Here is a tiny trained network, its code and every weight. The questions are about switching its units off for an input and a target symbol, where a switched-off unit gives its printed mean instead of its output.

import numpy as np


def w(rows, s, z=0):
    codes = np.array(rows[::2]) - 128.0
    scale = np.full(codes.shape[1], s)
    scale[-1] = z or s
    return codes * scale


def norm(h):
    return h / np.sqrt((h * h).mean(-1, keepdims=True) + 1e-5)


def f(y):
    return np.maximum(y, 0)


def softmax(a):
    e = np.exp(a - a.max(-1, keepdims=True))
    return e / e.sum(-1, keepdims=True)


def log_softmax(a):
    a = a - a.max(-1, keepdims=True)
    return a - np.log(np.exp(a).sum(-1, keepdims=True))


def net(x, mask):
    ids = ['ΠΣελμω'.index(c) for c in x.split()]
    T = len(ids)
    res = E[ids] + P[:T]
    r = norm(res)
    for j in range(2):
        rows = slice(3 * j, 3 * j + 3)
        q, k, v = (r @ M[0][rows].T for M in (Q, K, V))
        z = softmax(np.where(np.tri(T) > 0, q @ k.T / 3**0.5, -1e9)) @ v
        o = O[0][rows]
        res = res + np.where(mask[j], z, o[:, -1]) @ o[:, :-1]
    y = f(norm(res) @ A[0][:, :-1].T + A[0][:, -1])
    res = res + np.where(mask[2:6], y, B[0][:, -1]) @ B[0][:, :-1]
    return log_softmax(norm(res)[-1] @ U[:, :-1].T + U[:, -1])


Q, K, V, O, A, B = {}, {}, {}, {}, {}, {}
E = w([
[99,160,140,61,3],'Π',
[226,177,137,115,118],'Σ',
[143,86,224,147,144],'ε',
[76,117,147,40,173],'λ',
[93,179,205,109,128],'μ',
[89,109,50,160,121],'ω',
],0.018)
P = w([
[239,2,28,23,8],'0',
[148,76,139,104,31],'1',
[133,88,106,123,66],'2',
[113,104,102,144,82],'3',
[100,127,110,154,98],'4',
[99,152,96,134,137],'5',
[106,175,92,145,168],'6',
[85,198,99,153,181],'7',
[80,205,103,157,182],'8',
[85,113,124,184,79],'9',
],0.0076)
Q[0] = w([
[49,117,254,108,77],'head 1',
[122,87,84,152,136],'head 1',
[15,164,67,91,105],'head 1',
[64,137,62,164,192],'head 2',
[129,156,47,167,160],'head 2',
[15,38,140,185,170],'head 2',
],0.0094)
K[0] = w([
[51,246,142,194,227],'head 1',
[136,155,138,75,111],'head 1',
[105,45,153,166,121],'head 1',
[118,34,88,120,77],'head 2',
[137,34,89,73,100],'head 2',
[2,111,72,149,42],'head 2',
],0.0097)
V[0] = w([
[129,47,195,115,206],'head 1',
[7,120,109,37,174],'head 1',
[192,254,201,66,99],'head 1',
[2,72,122,107,94],'head 2',
[122,104,103,134,30],'head 2',
[89,119,146,62,106],'head 2',
],0.0083)
O[0] = w([
[102,50,185,53,174,249],'head 1',
[1,157,76,26,232,137],'head 1',
[197,248,183,155,178,213],'head 1',
[32,131,143,179,195,209],'head 2',
[40,142,143,135,57,254],'head 2',
[55,163,179,82,148,217],'head 2',
],0.0088,0.0033)
A[0] = w([
[84,70,56,144,122,24],'neuron 1',
[114,118,134,192,208,105],'neuron 2',
[121,114,64,253,207,253],'neuron 3',
[143,54,172,158,193,23],'neuron 4',
],0.011,0.0037)
B[0] = w([
[120,188,53,178,187,207],'neuron 1',
[58,120,175,208,19,244],'neuron 2',
[93,62,1,254,193,254],'neuron 3',
[92,46,189,158,88,229],'neuron 4',
],0.0087,0.0032)
U = w([
[69,144,131,149,19,44],'Π',
[231,109,94,146,158,208],'Σ',
[159,10,211,119,136,197],'ε',
[122,53,93,35,229,149],'λ',
[124,229,146,142,174,2],'μ',
[103,77,1,191,124,184],'ω',
],0.0091,0.0045)

Each question gives the input, a string of symbols that net reads in full, and the target symbol t.
The units are the heads (3 rows each of Q, K, V and O) and the neurons (one row each of A and B). Each row of codes is followed by its name. A weight is (code - 128) times the scale printed after its matrix; where a second scale follows, it is the last column's (O, A, B and U).
mask holds one flag per unit, heads first, then neurons. A switched-off unit (its flag False) gives its mean, the last column of its rows in O or B, instead of its output. The means were averaged over made-up inputs and are rounded, as every weight is.
A unit's drop is (log p(t) with every unit on - log p(t) with that unit switched off) / (log p(t) with every unit on - log p(t) with every unit switched off).
The circuit of an input: a set's keep is (log p(t) with only the set's units on - log p(t) with every unit switched off) / (log p(t) with every unit on - log p(t) with every unit switched off). Starting from all 6 units, units are removed one at a time, each time the one whose removal leaves the highest keep (on an exact tie, the one counted first), for as long as the keep stays at least 0.8.
units of the circuit, in order: the units of the circuit, biggest drop first
most important unit: the unit with the biggest drop
k most important neurons: the k neurons with the biggest drops, biggest first
heads that matter: for each layer, one digit per head in row order, 1 if its drop is at least 0.15 and else 0, layers parted by /
drop of u: that unit's drop, to one decimal
input μ ε μ Π μ Π, target μ: most important unit : head 1
input Σ ε ω Π ω ω λ ω λ, target ω: units of the circuit, in order : [head 1; head 2]
input λ Π λ Π, target λ: heads that matter : 10
input ε ε ε ε ω ε, target ω: units of the circuit, in order : [head 1; neuron 1]
input ε ε Π, target ε: heads that matter : 10
input ε μ ω Π Π ε ε ε Σ Π, target ε: heads that matter : 11
input λ ε ε ε ε Π λ, target ε: heads that matter : 10
input λ ε Π λ ω ε ε λ Π, target λ: 2 most important neurons : [neuron 2; neuron 4]
input ε ε ε Π ε ε Π Π Σ, target Σ: drop of head 2 : 0.4
input λ ε Σ ε, target Σ: drop of neuron 4 : 0.0
input ε ε ω ω λ Π ε λ ε, target λ: drop of head 1 : 1.4
input ω Π Π ω Σ Π μ ε, target μ: drop of neuron 2 : -0.1
